Below is a small trained network, with its code and all its weights. Each question gives an input and a class and asks what happens when units are switched off, that is, made to give their printed mean instead of their output.

import numpy as np


def w(rows, s, z=0):
    codes = np.array(rows[::2]) - 128.0
    scale = np.full(codes.shape[1], s)
    scale[-1] = z or s
    return codes * scale


def f(y):
    return y / 2 * (1 + np.tanh(0.7978845608 * (y + 0.044715 * y**3)))


def log_softmax(a):
    a = a - a.max(-1, keepdims=True)
    return a - np.log(np.exp(a).sum(-1, keepdims=True))


def net(x, mask):
    res = np.array(x, float).reshape(1, 5) / 4 @ E
    y = f(res @ A[0][:, :-1].T + A[0][:, -1])
    res = res + np.where(mask, y, B[0][:, -1]) @ B[0][:, :-1]
    return log_softmax(res[-1] @ U[:, :-1].T + U[:, -1])


A, B = {}, {}
E = w([
[162,235,174,108,23],'x0',
[153,149,1,209,98],'x1',
[18,180,178,220,156],'x2',
[126,133,126,125,134],'x3',
[227,161,187,186,212],'x4',
],0.006)
A[0] = w([
[162,161,46,190,123,174],'neuron 1',
[160,128,40,190,122,110],'neuron 2',
[150,219,154,111,36,20],'neuron 3',
[225,98,105,46,118,219],'neuron 4',
[117,98,225,61,157,198],'neuron 5',
[209,92,102,56,99,132],'neuron 6',
[135,201,170,128,60,164],'neuron 7',
[149,158,43,186,107,139],'neuron 8',
[216,89,103,46,108,191],'neuron 9',
[230,173,177,196,194,105],'neuron 10',
[119,98,230,60,155,188],'neuron 11',
[44,181,167,180,143,117],'neuron 12',
[95,10,89,148,222,254],'neuron 13',
[50,173,165,184,138,132],'neuron 14',
[147,215,167,107,41,20],'neuron 15',
[31,111,79,93,49,97],'neuron 16',
[25,93,80,92,31,53],'neuron 17',
[217,89,101,48,104,155],'neuron 18',
[158,130,35,190,122,110],'neuron 19',
[154,135,50,185,124,127],'neuron 20',
[111,70,183,89,180,201],'neuron 21',
[72,3,89,149,216,169],'neuron 22',
[46,168,164,184,136,161],'neuron 23',
[227,174,171,189,200,117],'neuron 24',
[42,178,170,184,142,148],'neuron 25',
[117,113,222,51,164,210],'neuron 26',
],0.0063,0.00073)
B[0] = w([
[61,131,181,124,79,197],'neuron 1',
[82,160,171,137,79,187],'neuron 2',
[219,158,137,101,156,221],'neuron 3',
[91,97,68,195,156,229],'neuron 4',
[76,163,139,168,75,216],'neuron 5',
[121,100,82,197,162,209],'neuron 6',
[192,143,107,135,155,210],'neuron 7',
[58,136,183,120,85,193],'neuron 8',
[110,109,86,197,152,224],'neuron 9',
[89,43,184,47,165,251],'neuron 10',
[67,165,141,171,77,220],'neuron 11',
[136,98,77,180,159,210],'neuron 12',
[244,224,157,110,102,231],'neuron 13',
[140,89,76,182,167,205],'neuron 14',
[234,176,126,127,158,218],'neuron 15',
[141,55,188,52,184,212],'neuron 16',
[149,58,179,67,175,224],'neuron 17',
[111,100,71,210,162,222],'neuron 18',
[88,155,169,137,87,191],'neuron 19',
[88,151,178,129,77,178],'neuron 20',
[118,178,151,139,77,186],'neuron 21',
[254,211,146,111,129,227],'neuron 22',
[148,93,73,178,175,207],'neuron 23',
[81,40,194,41,167,248],'neuron 24',
[142,99,65,189,178,217],'neuron 25',
[65,163,138,175,70,221],'neuron 26',
],0.0074,0.0033)
U = w([
[115,76,31,231,193,79],'0',
[246,222,139,91,125,91],'1',
[88,18,185,15,174,92],'2',
[21,191,164,166,7,84],'3',
[115,136,108,125,135,254],'4',
],0.011,0.0066)

Each question gives the input, the list of numbers given to net, and the class t.
The units are the neurons (one row each of A and B). Each row of codes is followed by its name. A weight is (code - 128) times the scale printed after its matrix; where a second scale follows, it is the last column's (A, B and U).
mask holds one flag per neuron, in row order. A switched-off neuron (its flag False) gives its mean, the last column of its row in B, instead of its output. The means were averaged over made-up inputs and are rounded, as every weight is.
A unit's drop is (log p(t) with every unit on - log p(t) with that unit switched off) / (log p(t) with every unit on - log p(t) with every unit switched off).
The circuit of an input: a set's keep is (log p(t) with only the set's units on - log p(t) with every unit switched off) / (log p(t) with every unit on - log p(t) with every unit switched off). Starting from the 12 units with the biggest drops (on a tie, the unit counted first), units are removed one at a time, each time the one whose removal leaves the highest keep (on an exact tie, the one counted first), for as long as the keep stays at least 0.8.
units of the circuit, in order: the units of the circuit, biggest drop first
top k neurons: the k neurons with the biggest drops, biggest first
drop when u is switched off: that unit's drop, to one decimal
input [-8,-8,-6,-2,-6], class 1: units of the circuit, in order	neuron 22; neuron 13
input [-6,2,1,2,-7], class 2: units of the circuit, in order	neuron 16
input [-4,1,-3,0,5], class 2: units of the circuit, in order	neuron 24; neuron 10
input [-6,2,3,-5,6], class 1: units of the circuit, in order	neuron 13; neuron 22
input [8,-3,2,-1,-7], class 1: units of the circuit, in order	neuron 15; neuron 3
input [4,6,2,4,3], class 3: top 2 neurons	neuron 1; neuron 8
input [-8,4,-7,-4,-1], class 1: top 2 neurons	neuron 13; neuron 22
input [-2,6,6,-2,-8], class 2: top 2 neurons	neuron 16; neuron 17
input [5,8,-7,-7,2], class 3: drop when neuron 20 is switched off	0.2
input [6,4,6,7,-6], class 4: drop when neuron 6 is switched off	0.1
input [3,-6,3,1,7], class 2: drop when neuron 10 is switched off	0.8
